[[ 7.57  1.06 -5.51  0.96  4.08 -4.63]
 [-1.56 -4.60  6.64 -1.91  6.73  4.50]]
->
[[-4.63  4.50]
 [ 4.08  6.73]
 [ 0.96 -1.91]
 [-5.51  6.64]
 [ 1.06 -4.60]
 [ 7.57 -1.56]]

[[ 0.31 -0.48]
 [ 5.23 -0.81]
 [-4.15  0.29]
 [-7.23  0.43]
 [-2.96  0.83]
 [-4.48 -0.24]
 [-4.48  0.30]
 [ 1.20 -0.35]
 [ 6.44  0.53]]
->
[[-0.48 -0.81  0.29  0.43  0.83 -0.24  0.30 -0.35  0.53]
 [ 0.31  5.23 -4.15 -7.23 -2.96 -4.48 -4.48  1.20  6.44]]

[[ 2.46 -3.31  0.69  2.79  0.00  0.74 -0.35 -2.55]
 [ 0.06  2.76  5.52  1.28 -0.84  1.49  0.75 -4.00]
 [ 0.05  2.05  7.04  3.39  0.51  0.22  1.87 -7.06]
 [ 0.47 -0.11 -0.30  0.92 -0.22  0.18  0.17 -1.09]]
->
[[-2.55 -4.00 -7.06 -1.09]
 [-0.35  0.75  1.87  0.17]
 [ 0.74  1.49  0.22  0.18]
 [ 0.00 -0.84  0.51 -0.22]
 [ 2.79  1.28  3.39  0.92]
 [ 0.69  5.52  7.04 -0.30]
 [-3.31  2.76  2.05 -0.11]
 [ 2.46  0.06  0.05  0.47]]

[[-1.52  5.55  5.25 -0.44 -2.33 -1.30  3.56 -0.99  3.30]
 [ 5.43 -1.12  3.89 -3.21 -7.04  4.35 -5.35 -3.05 -0.77]
 [-6.31 -2.25 -3.43 -0.19  1.14  6.86 -0.28  0.35 -2.93]]
->
[[ 3.30 -0.77 -2.93]
 [-0.99 -3.05  0.35]
 [ 3.56 -5.35 -0.28]
 [-1.30  4.35  6.86]
 [-2.33 -7.04  1.14]
 [-0.44 -3.21 -0.19]
 [ 5.25  3.89 -3.43]
 [ 5.55 -1.12 -2.25]
 [-1.52  5.43 -6.31]]

[[-3.60  2.13  6.45  1.00 -2.65 -1.80  3.92 -3.42  0.85  5.13 -1.08 -3.49
  -0.83]
 [ 1.77  2.58 -0.55 -1.17 -0.36  3.78 -1.05  0.04  1.44  0.69 -0.33  2.78
   1.46]]
->
[[-0.83  1.46]
 [-3.49  2.78]
 [-1.08 -0.33]
 [ 5.13  0.69]
 [ 0.85  1.44]
 [-3.42  0.04]
 [ 3.92 -1.05]
 [-1.80  3.78]
 [-2.65 -0.36]
 [ 1.00 -1.17]
 [ 6.45 -0.55]
 [ 2.13  2.58]
 [-3.60  1.77]]

[[-1.78  2.48 -0.56 -8.64  6.70  4.61 -8.24]
 [-0.69 -1.01 -1.78  3.14 -1.14  0.21  2.95]
 [-1.40  3.03 -3.34 -2.18  1.98  3.25  0.74]
 [-0.16 -3.15 -0.32  5.08 -2.36 -1.48  2.97]
 [ 1.54 -3.99  3.69  3.36 -2.63 -3.91 -0.31]]
->
[[-8.24  2.95  0.74  2.97 -0.31]
 [ 4.61  0.21  3.25 -1.48 -3.91]
 [ 6.70 -1.14  1.98 -2.36 -2.63]
 [-8.64  3.14 -2.18  5.08  3.36]
 [-0.56 -1.78 -3.34 -0.32  3.69]
 [ 2.48 -1.01  3.03 -3.15 -3.99]
 [-1.78 -0.69 -1.40 -0.16  1.54]]
